Below is a small trained network, with its code and all its weights. Each question gives an input and a class and asks what happens when units are switched off, that is, made to give their printed mean instead of their output.

import numpy as np


def w(rows, s, z=0):
    codes = np.array(rows[::2]) - 128.0
    scale = np.full(codes.shape[1], s)
    scale[-1] = z or s
    return codes * scale


def f(y):
    return np.maximum(y, 0)


def log_softmax(a):
    a = a - a.max(-1, keepdims=True)
    return a - np.log(np.exp(a).sum(-1, keepdims=True))


def net(x, mask):
    res = np.array(x, float).reshape(1, 3) / 4 @ E
    y = f(res @ A[0][:, :-1].T + A[0][:, -1])
    res = res + np.where(mask, y, B[0][:, -1]) @ B[0][:, :-1]
    return log_softmax(res[-1] @ U[:, :-1].T + U[:, -1])


A, B = {}, {}
E = w([
[88,124,116,192,51,90,218,127,145,100,102,234],'x0',
[141,11,101,169,124,2,82,129,130,63,100,120],'x1',
[123,20,111,80,81,174,171,112,89,150,229,78],'x2',
],0.012)
A[0] = w([
[129,169,124,141,143,124,96,133,140,119,90,139,91],'neuron 1',
[151,66,119,132,51,197,142,103,139,141,164,86,114],'neuron 2',
[125,59,132,97,90,205,204,145,117,179,212,114,111],'neuron 3',
[138,48,124,136,137,37,57,127,131,121,88,128,103],'neuron 4',
[149,234,132,129,154,98,75,128,132,154,44,167,90],'neuron 5',
[125,179,126,108,107,178,137,130,138,159,156,149,149],'neuron 6',
[128,254,131,120,131,249,183,127,125,160,154,123,82],'neuron 7',
[133,120,127,127,130,138,117,118,133,124,128,134,232],'neuron 8',
[115,121,126,140,62,145,211,136,142,114,119,215,77],'neuron 9',
[120,161,130,134,64,143,208,127,128,133,118,217,130],'neuron 10',
[141,164,130,101,205,208,13,132,134,145,145,18,111],'neuron 11',
[130,200,134,131,142,129,121,128,134,131,100,149,89],'neuron 12',
[124,151,131,117,124,151,134,133,126,145,138,140,249],'neuron 13',
[135,224,127,136,150,130,91,134,136,138,64,165,167],'neuron 14',
],0.012)
B[0] = w([
[119,150,127,135,150,127,92,104,87,100,157,141,161],'neuron 1',
[95,167,127,135,152,147,125,126,125,95,159,162,207],'neuron 2',
[92,160,139,112,165,133,117,124,129,63,190,134,248],'neuron 3',
[130,46,127,109,104,172,104,128,170,129,115,154,229],'neuron 4',
[91,147,131,103,141,142,162,106,108,111,208,149,208],'neuron 5',
[124,79,130,133,116,165,122,132,153,149,105,130,195],'neuron 6',
[142,4,122,109,106,145,69,98,156,111,113,174,245],'neuron 7',
[132,188,101,156,84,140,206,192,182,124,97,93,191],'neuron 8',
[149,170,132,102,156,87,96,122,107,201,129,126,200],'neuron 9',
[146,157,122,128,129,54,123,110,101,195,119,136,215],'neuron 10',
[145,182,127,128,133,42,128,114,95,213,117,148,249],'neuron 11',
[111,118,145,109,149,136,95,123,128,103,157,147,165],'neuron 12',
[149,137,111,182,83,143,218,211,154,90,62,42,203],'neuron 13',
[108,150,124,134,146,144,131,152,141,77,153,106,216],'neuron 14',
],0.02)
U = w([
[71,181,112,116,169,142,136,140,140,61,205,166,90],'0',
[176,178,109,119,128,52,106,128,122,247,113,165,103],'1',
[152,36,108,114,79,159,66,132,170,129,106,174,143],'2',
[149,167,96,194,69,148,252,197,161,104,83,94,255],'3',
[166,135,145,147,144,157,101,98,107,128,120,155,95],'4',
[183,147,167,151,116,138,126,106,95,135,117,129,98],'5',
[109,131,135,139,150,159,153,101,89,140,91,94,94],'6',
],0.013,0.0094)

Each question gives the input, the list of numbers given to net, and the class t.
The units are the neurons (one row each of A and B). Each row of codes is followed by its name. A weight is (code - 128) times the scale printed after its matrix; where a second scale follows, it is the last column's (A, B and U).
mask holds one flag per neuron, in row order. A switched-off neuron (its flag False) gives its mean, the last column of its row in B, instead of its output. The means were averaged over made-up inputs and are rounded, as every weight is.
A unit's drop is (log p(t) with every unit on - log p(t) with that unit switched off) / (log p(t) with every unit on - log p(t) with every unit switched off).
The circuit of an input: a set's keep is (log p(t) with only the set's units on - log p(t) with every unit switched off) / (log p(t) with every unit on - log p(t) with every unit switched off). Starting from the 12 units with the biggest drops (on a tie, the unit counted first), units are removed one at a time, each time the one whose removal leaves the highest keep (on an exact tie, the one counted first), for as long as the keep stays at least 0.8.
circuit, biggest first: the units of the circuit, biggest drop first
unit that matters most: the unit with the biggest drop
k most important neurons: the k neurons with the biggest drops, biggest first
drop of u: that unit's drop, to one decimal
input [-2,4,-3], class 2: 4 most important neurons : neuron 13; neuron 3; neuron 4; neuron 2
input [-1,-1,3], class 3: unit that matters most : neuron 5
input [-3,-3,-3], class 3: circuit, biggest first : neuron 3; neuron 13
input [-6,5,2], class 1: 2 most important neurons : neuron 11; neuron 7
input [8,1,-7], class 1: 3 most important neurons : neuron 10; neuron 9; neuron 3
input [-6,-5,-1], class 1: 2 most important neurons : neuron 11; neuron 4
input [6,7,7], class 0: 2 most important neurons : neuron 7; neuron 11
input [6,7,-6], class 2: 4 most important neurons : neuron 4; neuron 11; neuron 3; neuron 2
input [1,1,3], class 3: circuit, biggest first : neuron 5; neuron 7
input [2,6,6], class 0: 4 most important neurons : neuron 7; neuron 2; neuron 6; neuron 3
input [-5,-8,-7], class 2: 3 most important neurons : neuron 7; neuron 3; neuron 6
input [3,2,2], class 3: 2 most important neurons : neuron 11; neuron 7
input [-6,6,-1], class 1: 2 most important neurons : neuron 11; neuron 7
input [-2,5,-4], class 2: unit that matters most : neuron 4
input [0,5,-3], class 2: 3 most important neurons : neuron 13; neuron 4; neuron 3
input [8,-4,5], class 1: 2 most important neurons : neuron 10; neuron 9
input [3,-2,2], class 3: 2 most important neurons : neuron 11; neuron 13
input [-1,-8,6], class 2: 2 most important neurons : neuron 7; neuron 6
input [1,-8,-1], class 2: drop of neuron 7 : 2.2
input [-2,2,2], class 3: drop of neuron 7 : 0.7
input [2,-7,-2], class 2: circuit, biggest first : neuron 7
input [-3,-1,-2], class 3: drop of neuron 9 : 0.4
input [-7,3,2], class 1: drop of neuron 11 : 0.4
